Below are the code and all the weights of a small trained network. Each question names an input and a class and asks about switching units off, where a switched-off unit gives its printed mean instead of its output.

import numpy as np


def w(rows, s, z=0):
    codes = np.array(rows[::2]) - 128.0
    scale = np.full(codes.shape[1], s)
    scale[-1] = z or s
    return codes * scale


def f(y):
    return y / 2 * (1 + np.tanh(0.7978845608 * (y + 0.044715 * y**3)))


def log_softmax(a):
    a = a - a.max(-1, keepdims=True)
    return a - np.log(np.exp(a).sum(-1, keepdims=True))


def net(x, mask):
    res = np.array(x, float).reshape(1, 5) / 4 @ E
    y = f(res @ A[0][:, :-1].T + A[0][:, -1])
    res = res + np.where(mask, y, B[0][:, -1]) @ B[0][:, :-1]
    return log_softmax(res[-1] @ U[:, :-1].T + U[:, -1])


A, B = {}, {}
E = w([
[205,55,47,218,186],'x0',
[107,55,238,192,70],'x1',
[127,129,131,128,131],'x2',
[198,97,218,54,248],'x3',
[253,205,160,157,67],'x4',
],0.0054)
A[0] = w([
[145,199,21,43,172,184],'neuron 0',
[60,137,143,96,127,212],'neuron 1',
[107,59,213,149,75,143],'neuron 2',
[167,109,209,103,208,112],'neuron 3',
[74,137,73,182,67,108],'neuron 4',
[185,95,166,76,161,74],'neuron 5',
[189,110,118,162,133,71],'neuron 6',
[109,38,212,188,84,166],'neuron 7',
[95,159,83,178,73,89],'neuron 8',
[203,185,147,151,94,76],'neuron 9',
[84,143,82,178,62,70],'neuron 10',
[207,204,146,175,104,117],'neuron 11',
[138,183,39,40,161,135],'neuron 12',
[36,64,93,116,160,61],'neuron 13',
[98,143,84,173,74,21],'neuron 14',
[158,59,97,214,160,116],'neuron 15',
[88,165,176,73,101,53],'neuron 16',
[107,174,167,86,89,54],'neuron 17',
[155,97,97,143,153,145],'neuron 18',
[90,156,87,183,80,59],'neuron 19',
[180,60,88,196,155,111],'neuron 20',
[169,110,162,96,156,35],'neuron 21',
[90,141,83,169,75,15],'neuron 22',
[93,156,171,67,95,76],'neuron 23',
[40,61,102,119,166,159],'neuron 24',
[179,66,89,191,156,95],'neuron 25',
[85,168,179,63,100,145],'neuron 26',
[121,79,195,158,116,13],'neuron 27',
[171,92,175,69,191,119],'neuron 28',
[81,176,185,83,106,114],'neuron 29',
[175,76,92,182,152,63],'neuron 30',
[117,110,77,134,55,1],'neuron 31',
[2,93,68,116,188,134],'neuron 32',
[103,131,112,169,88,59],'neuron 33',
[201,203,150,162,94,76],'neuron 34',
[126,117,126,124,123,125],'neuron 35',
[171,69,85,201,162,137],'neuron 36',
[178,102,186,71,188,63],'neuron 37',
[92,162,171,69,90,74],'neuron 38',
[206,194,143,157,90,103],'neuron 39',
[211,182,127,132,76,101],'neuron 40',
],0.0077,0.0019)
B[0] = w([
[245,152,190,254,81,253],'neuron 0',
[176,127,137,100,99,193],'neuron 1',
[212,176,135,161,91,220],'neuron 2',
[58,225,125,140,186,200],'neuron 3',
[105,199,167,111,182,241],'neuron 4',
[54,166,133,136,186,159],'neuron 5',
[123,113,104,84,124,136],'neuron 6',
[240,176,154,205,90,247],'neuron 7',
[85,182,172,115,180,212],'neuron 8',
[134,98,162,93,151,170],'neuron 9',
[95,188,154,119,185,222],'neuron 10',
[129,71,182,65,146,191],'neuron 11',
[228,153,176,204,93,218],'neuron 12',
[164,79,217,46,145,198],'neuron 13',
[70,199,159,135,176,185],'neuron 14',
[171,176,76,62,72,199],'neuron 15',
[149,163,81,90,79,170],'neuron 16',
[140,121,83,76,100,165],'neuron 17',
[150,165,127,112,113,150],'neuron 18',
[87,190,162,117,193,200],'neuron 19',
[151,179,89,58,90,192],'neuron 20',
[66,168,121,128,178,134],'neuron 21',
[60,184,158,115,200,185],'neuron 22',
[147,149,82,99,89,172],'neuron 23',
[183,83,197,75,139,220],'neuron 24',
[139,181,73,54,89,183],'neuron 25',
[174,166,61,86,86,202],'neuron 26',
[147,160,142,176,114,149],'neuron 27',
[76,220,138,154,188,190],'neuron 28',
[160,154,77,93,89,191],'neuron 29',
[125,170,61,48,80,163],'neuron 30',
[60,173,150,140,183,163],'neuron 31',
[183,70,215,81,139,245],'neuron 32',
[123,168,135,133,147,160],'neuron 33',
[132,77,184,68,152,182],'neuron 34',
[135,137,138,120,124,128],'neuron 35',
[158,175,103,61,105,198],'neuron 36',
[58,209,122,145,183,183],'neuron 37',
[144,158,51,64,67,177],'neuron 38',
[123,66,199,63,157,186],'neuron 39',
[137,39,215,81,167,186],'neuron 40',
],0.0065,0.0039)
U = w([
[35,212,147,148,210,104],'0',
[130,121,129,136,132,251],'1',
[139,157,42,56,88,85],'2',
[132,35,209,76,161,101],'3',
[196,156,159,253,102,69],'4',
[77,57,83,213,121,143],'5',
[6,41,45,187,138,83],'6',
],0.011,0.012)

Each question gives the input, the list of numbers given to net, and the class t.
The units are the neurons (one row each of A and B). Each row of codes is followed by its name. A weight is (code - 128) times the scale printed after its matrix; where a second scale follows, it is the last column's (A, B and U).
mask holds one flag per neuron, in row order. A switched-off neuron (its flag False) gives its mean, the last column of its row in B, instead of its output. The means were averaged over made-up inputs and are rounded, as every weight is.
A unit's drop is (log p(t) with every unit on - log p(t) with that unit switched off) / (log p(t) with every unit on - log p(t) with every unit switched off).
The circuit of an input: a set's keep is (log p(t) with only the set's units on - log p(t) with every unit switched off) / (log p(t) with every unit on - log p(t) with every unit switched off). Starting from the 12 units with the biggest drops (on a tie, the unit counted first), units are removed one at a time, each time the one whose removal leaves the highest keep (on an exact tie, the one counted first), for as long as the keep stays at least 0.8.
circuit, biggest first: the units of the circuit, biggest drop first
most important unit: the unit with the biggest drop
k most important neurons: the k neurons with the biggest drops, biggest first
drop when u is switched off: that unit's drop, to one decimal
input [5,7,-3,0,-5], class 4: circuit, biggest first	[neuron 7]
input [3,-6,4,2,0], class 4: circuit, biggest first	[neuron 0; neuron 12]
input [-8,3,1,-6,3], class 2: circuit, biggest first	[neuron 38; neuron 26]
input [-8,-5,-4,-3,-7], class 2: circuit, biggest first	[neuron 26; neuron 38]
input [-7,7,-6,-2,-3], class 2: circuit, biggest first	[neuron 38; neuron 26; neuron 29]
input [8,0,6,8,3], class 0: 3 most important neurons	[neuron 3; neuron 28; neuron 37]
input [-5,-6,-1,-6,-8], class 3: circuit, biggest first	[neuron 32; neuron 13]
input [7,4,-3,7,7], class 0: circuit, biggest first	[neuron 3; neuron 37]
input [-3,6,2,7,5], class 0: 2 most important neurons	[neuron 3; neuron 37]
input [1,8,5,2,-7], class 4: 2 most important neurons	[neuron 7; neuron 2]
input [-7,8,-4,8,4], class 0: 3 most important neurons	[neuron 3; neuron 37; neuron 28]
input [1,-5,-6,5,-7], class 3: 4 most important neurons	[neuron 32; neuron 13; neuron 24; neuron 7]
input [-6,-8,-6,4,-5], class 4: drop when neuron 12 is switched off	0.3
input [8,7,5,7,-5], class 2: most important unit	neuron 15
input [3,-1,3,-2,-7], class 3: drop when neuron 13 is switched off	0.1
input [4,-2,0,-3,-6], class 3: drop when neuron 24 is switched off	0.2
